Below is a small trained network, with its code and all its weights. Each question gives an input and a class and asks what happens when units are switched off, that is, made to give their printed mean instead of their output.

import numpy as np


def w(rows, s, z=0):
    codes = np.array(rows[::2]) - 128.0
    scale = np.full(codes.shape[1], s)
    scale[-1] = z or s
    return codes * scale


def norm(h):
    return h / np.sqrt((h * h).mean(-1, keepdims=True) + 1e-5)


def f(y):
    return y / 2 * (1 + np.tanh(0.7978845608 * (y + 0.044715 * y**3)))


def log_softmax(a):
    a = a - a.max(-1, keepdims=True)
    return a - np.log(np.exp(a).sum(-1, keepdims=True))


def net(x, mask):
    res = np.array(x, float).reshape(1, 4) / 4 @ E
    u = 0
    for l in range(4):
        y = f(norm(res) @ A[l][:, :-1].T + A[l][:, -1])
        res = res + np.where(mask[u : u + 9], y, B[l][:, -1]) @ B[l][:, :-1]
        u += 9
    return log_softmax(norm(res)[-1] @ U[:, :-1].T + U[:, -1])


A, B = {}, {}
E = w([
[225,134,255,160,181,112,95],'x0',
[135,171,130,89,62,95,78],'x1',
[124,55,132,75,167,145,63],'x2',
[66,125,110,213,106,219,56],'x3',
],0.0048)
A[0] = w([
[52,154,108,167,87,66,188,166],'L0N1',
[134,176,165,157,167,216,79,99],'L0N2',
[80,27,108,84,111,126,145,150],'L0N3',
[140,156,105,43,130,99,2,51],'L0N4',
[143,210,132,184,95,109,177,39],'L0N5',
[151,164,148,82,2,121,71,7],'L0N6',
[109,158,91,111,191,48,138,27],'L0N7',
[126,84,122,152,197,196,219,94],'L0N8',
[109,113,111,42,194,130,25,74],'L0N9',
],0.0057,0.0018)
B[0] = w([
[110,156,112,82,158,148,104,244],'L0N1',
[71,146,133,104,151,25,135,221],'L0N2',
[104,189,117,99,127,131,133,230],'L0N3',
[146,135,146,112,138,231,204,250],'L0N4',
[213,216,81,149,142,243,96,189],'L0N5',
[201,42,180,114,45,161,184,212],'L0N6',
[27,64,96,162,154,86,139,142],'L0N7',
[195,71,158,31,3,206,125,202],'L0N8',
[140,133,58,178,227,194,151,245],'L0N9',
],0.0056,0.0019)
A[1] = w([
[254,153,208,136,209,130,92,212],'L1N1',
[135,45,236,108,54,187,192,167],'L1N2',
[125,205,93,147,27,144,164,176],'L1N3',
[108,30,221,124,54,211,220,170],'L1N4',
[188,100,166,104,84,125,55,79],'L1N5',
[210,112,190,237,122,119,141,3],'L1N6',
[155,168,133,163,52,88,152,198],'L1N7',
[1,153,131,199,45,135,26,14],'L1N8',
[189,146,105,69,124,22,167,64],'L1N9',
],0.0042,0.0016)
B[1] = w([
[50,178,33,107,101,127,113,253],'L1N1',
[186,63,42,143,74,99,78,177],'L1N2',
[129,123,124,63,173,163,134,185],'L1N3',
[188,83,29,102,55,84,95,175],'L1N4',
[150,105,81,122,79,126,125,138],'L1N5',
[164,122,145,117,172,126,61,156],'L1N6',
[105,33,60,104,166,158,173,156],'L1N7',
[71,83,255,162,111,90,149,167],'L1N8',
[72,29,146,195,122,119,176,158],'L1N9',
],0.0058,0.004)
A[2] = w([
[215,163,142,202,155,56,48,104],'L2N1',
[166,106,78,69,191,45,221,213],'L2N2',
[149,52,53,155,40,177,173,137],'L2N3',
[92,131,253,101,124,104,100,1],'L2N4',
[153,98,116,197,20,227,95,129],'L2N5',
[95,161,211,186,135,131,31,54],'L2N6',
[247,121,153,211,162,63,50,116],'L2N7',
[182,61,94,202,233,188,126,185],'L2N8',
[111,57,213,190,129,167,110,91],'L2N9',
],0.0052,0.0025)
B[2] = w([
[77,133,63,17,182,126,150,168],'L2N1',
[95,133,232,219,114,152,106,253],'L2N2',
[168,129,126,98,100,38,51,207],'L2N3',
[89,141,44,137,161,115,150,118],'L2N4',
[186,51,197,127,80,103,136,178],'L2N5',
[109,102,159,142,135,102,230,156],'L2N6',
[22,129,82,2,111,77,132,178],'L2N7',
[218,182,138,119,44,168,138,170],'L2N8',
[139,104,204,142,87,105,216,130],'L2N9',
],0.0057,0.0047)
A[3] = w([
[122,114,57,196,136,106,165,60],'L3N1',
[82,137,97,70,190,131,94,196],'L3N2',
[76,83,57,102,71,148,174,34],'L3N3',
[136,124,50,217,199,162,215,37],'L3N4',
[202,101,141,132,190,213,63,152],'L3N5',
[37,135,78,150,79,137,52,253],'L3N6',
[102,73,229,212,156,131,158,120],'L3N7',
[179,254,167,141,50,168,141,174],'L3N8',
[193,86,96,53,63,78,209,234],'L3N9',
],0.006,0.0017)
B[3] = w([
[74,55,140,75,130,42,75,104],'L3N1',
[50,192,91,166,127,145,163,201],'L3N2',
[155,139,161,87,159,97,71,177],'L3N3',
[219,90,147,114,108,184,72,124],'L3N4',
[171,184,117,142,132,245,185,174],'L3N5',
[158,151,144,122,184,53,153,219],'L3N6',
[127,77,203,175,104,88,198,200],'L3N7',
[153,91,103,152,172,254,133,189],'L3N8',
[148,74,170,111,95,124,45,254],'L3N9',
],0.0067,0.004)
U = w([
[233,61,143,33,22,109,22,201],'0',
[14,238,77,52,205,85,134,251],'1',
[81,71,248,214,96,50,215,185],'2',
[183,226,55,156,183,254,166,240],'3',
[204,168,46,209,108,92,119,72],'4',
[188,164,41,223,163,79,144,2],'5',
],0.0065,0.0041)

Each question gives the input, the list of numbers given to net, and the class t.
The units are the neurons (one row each of A and B). Each row of codes is followed by its name. A weight is (code - 128) times the scale printed after its matrix; where a second scale follows, it is the last column's (A, B and U).
mask holds one flag per neuron, layer by layer. A switched-off neuron (its flag False) gives its mean, the last column of its row in B, instead of its output. The means were averaged over made-up inputs and are rounded, as every weight is.
A unit's drop is (log p(t) with every unit on - log p(t) with that unit switched off) / (log p(t) with every unit on - log p(t) with every unit switched off).
The circuit of an input: a set's keep is (log p(t) with only the set's units on - log p(t) with every unit switched off) / (log p(t) with every unit on - log p(t) with every unit switched off). Starting from the 12 units with the biggest drops (on a tie, the unit counted first), units are removed one at a time, each time the one whose removal leaves the highest keep (on an exact tie, the one counted first), for as long as the keep stays at least 0.8.
units of the circuit, in order: the units of the circuit, biggest drop first
unit that matters most: the unit with the biggest drop
top k neurons: the k neurons with the biggest drops, biggest first
top k neurons in layer l: the k neurons of layer l with the biggest drops, biggest first
input [-3,5,7,1], class 3: top neuron	L0N9
input [-4,-7,6,4], class 0: units of the circuit, in order	L0N8, L2N3
input [-2,-4,3,4], class 0: units of the circuit, in order	L0N8, L2N3
input [-4,7,1,-8], class 2: units of the circuit, in order	L2N2, L1N9
input [2,-1,4,-4], class 2: top 3 neurons	L2N2, L0N5, L3N7
input [5,-3,1,-3], class 1: top 3 neurons	L0N6, L1N1, L0N4
input [6,-6,6,7], class 2: top 3 neurons	L2N9, L2N6, L0N6
input [1,5,7,-5], class 3: units of the circuit, in order	L0N9, L0N4, L3N5
input [8,-1,1,-8], class 1: top 3 neurons	L2N7, L2N1, L1N1
input [6,-5,4,-6], class 1: top 4 neurons in layer 1	L1N7, L1N1, L1N3, L1N2
input [-7,-7,-3,7], class 0: units of the circuit, in order	L0N8, L2N5, L2N3
input [7,6,8,-2], class 3: units of the circuit, in order	L0N9, L3N5
input [6,7,-2,8], class 2: top 2 neurons	L0N2, L1N8
input [-1,-8,-7,-8], class 0: units of the circuit, in order	L3N9
input [2,-7,-8,-4], class 3: top 2 neurons	L0N5, L0N6
input [-4,0,-6,-6], class 2: top 4 neurons	L2N2, L1N1, L1N9, L0N4
input [5,-5,6,2], class 3: top 4 neurons	L0N6, L0N9, L1N1, L2N8
input [6,-4,5,5], class 1: top 2 neurons in layer 0	L0N2, L0N6
input [-1,4,8,7], class 3: top 3 neurons in layer 2	L2N8, L2N2, L2N7
input [-2,7,2,8], class 2: unit that matters most	L1N8
input [2,1,4,-5], class 2: top 2 neurons	L2N2, L0N5
input [8,6,8,0], class 1: top 2 neurons in layer 0	L0N8, L0N5
input [-1,-2,2,-5], class 2: top 2 neurons	L0N6, L2N2
input [7,-7,-5,-1], class 0: top 2 neurons	L0N8, L1N2
input [7,-7,-3,3], class 0: top 2 neurons in layer 1	L1N2, L1N4
